Below is a small trained network, with its code and all its weights. Each question gives an input and a class and asks what happens when units are switched off, that is, made to give their printed mean instead of their output.

import numpy as np


def w(rows, s, z=0):
    codes = np.array(rows[::2]) - 128.0
    scale = np.full(codes.shape[1], s)
    scale[-1] = z or s
    return codes * scale


def f(y):
    return y / 2 * (1 + np.tanh(0.7978845608 * (y + 0.044715 * y**3)))


def log_softmax(a):
    a = a - a.max(-1, keepdims=True)
    return a - np.log(np.exp(a).sum(-1, keepdims=True))


def net(x, mask):
    res = np.array(x, float).reshape(1, 5) / 4 @ E
    y = f(res @ A[0][:, :-1].T + A[0][:, -1])
    res = res + np.where(mask, y, B[0][:, -1]) @ B[0][:, :-1]
    return log_softmax(res[-1] @ U[:, :-1].T + U[:, -1])


A, B = {}, {}
E = w([
[92,240,93],'x0',
[130,128,129],'x1',
[2,97,172],'x2',
[129,129,125],'x3',
[148,156,231],'x4',
],0.0042)
A[0] = w([
[124,157,121,7],'n0',
[127,123,130,82],'n1',
[204,148,106,64],'n2',
[96,71,5,137],'n3',
[201,149,107,49],'n4',
[94,119,136,31],'n5',
[157,32,146,31],'n6',
[46,113,149,38],'n7',
[150,40,146,24],'n8',
[97,217,106,22],'n9',
[125,128,121,130],'n10',
[54,115,147,36],'n11',
[125,128,128,49],'n12',
[141,135,123,34],'n13',
[152,39,145,34],'n14',
[222,153,101,51],'n15',
[124,126,128,41],'n16',
[123,117,99,143],'n17',
[49,114,148,31],'n18',
[82,231,101,26],'n19',
[120,126,129,51],'n20',
[147,134,123,82],'n21',
[129,127,126,129],'n22',
[122,121,104,155],'n23',
[129,115,131,51],'n24',
[159,168,247,91],'n25',
[114,167,119,34],'n26',
[126,126,128,54],'n27',
[118,176,117,16],'n28',
[124,126,130,80],'n29',
[59,112,145,18],'n30',
[148,155,197,110],'n31',
],0.012,0.0021)
B[0] = w([
[159,122,110,95],'n0',
[134,125,122,109],'n1',
[131,64,158,177],'n2',
[95,195,254,252],'n3',
[131,66,152,167],'n4',
[139,99,126,107],'n5',
[211,163,115,168],'n6',
[142,54,161,171],'n7',
[200,156,107,153],'n8',
[216,155,122,168],'n9',
[128,128,129,130],'n10',
[141,66,153,157],'n11',
[138,122,120,98],'n12',
[138,113,119,97],'n13',
[201,158,112,158],'n14',
[134,40,178,203],'n15',
[138,121,119,96],'n16',
[123,139,147,143],'n17',
[142,59,157,163],'n18',
[242,167,137,199],'n19',
[138,118,120,99],'n20',
[132,114,128,115],'n21',
[128,128,128,129],'n22',
[121,135,143,146],'n23',
[139,126,118,100],'n24',
[107,190,234,213],'n25',
[163,132,124,111],'n26',
[137,122,120,100],'n27',
[169,132,113,112],'n28',
[133,124,124,109],'n29',
[138,68,142,144],'n30',
[116,157,172,160],'n31',
],0.045,0.0024)
U = w([
[140,72,149,104],'0',
[188,161,112,102],'1',
[120,139,131,245],'2',
[123,135,134,230],'3',
[109,158,166,14],'4',
[81,138,56,90],'5',
[127,91,11,69],'6',
],0.011)

Each question gives the input, the list of numbers given to net, and the class t.
The units are the neurons (one row each of A and B). Each row of codes is followed by its name. A weight is (code - 128) times the scale printed after its matrix; where a second scale follows, it is the last column's (A, B and U).
mask holds one flag per neuron, in row order. A switched-off neuron (its flag False) gives its mean, the last column of its row in B, instead of its output. The means were averaged over made-up inputs and are rounded, as every weight is.
A unit's drop is (log p(t) with every unit on - log p(t) with that unit switched off) / (log p(t) with every unit on - log p(t) with every unit switched off).
The circuit of an input: a set's keep is (log p(t) with only the set's units on - log p(t) with every unit switched off) / (log p(t) with every unit on - log p(t) with every unit switched off). Starting from the 12 units with the biggest drops (on a tie, the unit counted first), units are removed one at a time, each time the one whose removal leaves the highest keep (on an exact tie, the one counted first), for as long as the keep stays at least 0.8.
units of the circuit, in order: the units of the circuit, biggest drop first
unit that matters most: the unit with the biggest drop
k most important neurons: the k neurons with the biggest drops, biggest first
drop when u is switched off: that unit's drop, to one decimal
input [-7,-3,-4,3,-7], class 1: 3 most important neurons => n6, n14, n8
input [-1,0,-2,-1,-2], class 5: unit that matters most => n25
input [-8,-5,5,-8,8], class 1: units of the circuit, in order => n6, n8
input [1,-1,-1,0,0], class 5: 2 most important neurons => n3, n25
input [-2,-6,-6,-6,-3], class 0: 2 most important neurons => n15, n2
input [7,-5,7,5,-4], class 0: 2 most important neurons => n7, n18
input [-5,-5,-2,5,-1], class 1: units of the circuit, in order => n6, n14
input [-4,0,8,1,-6], class 0: 2 most important neurons => n7, n18
input [0,2,-6,-5,0], class 0: 3 most important neurons => n15, n2, n4
input [5,0,-7,6,-4], class 0: 3 most important neurons => n15, n2, n4
input [-2,1,1,-1,6], class 4: 2 most important neurons => n25, n31
input [1,-2,7,4,-3], class 0: units of the circuit, in order => n7, n18
input [7,1,-5,-2,1], class 1: 2 most important neurons => n19, n9
input [3,2,-7,-2,8], class 4: units of the circuit, in order => n25
input [-2,-2,6,-2,-1], class 0: 3 most important neurons => n7, n18, n11
input [7,-6,-8,6,7], class 0: 3 most important neurons => n15, n2, n4
input [2,1,1,0,7], class 4: drop when n25 is switched off => 1.1
input [-3,6,0,0,-8], class 4: drop when n23 is switched off => 0.0
input [-1,-2,3,2,-7], class 4: drop when n3 is switched off => 1.3
input [3,-1,6,3,-6], class 0: unit that matters most => n7
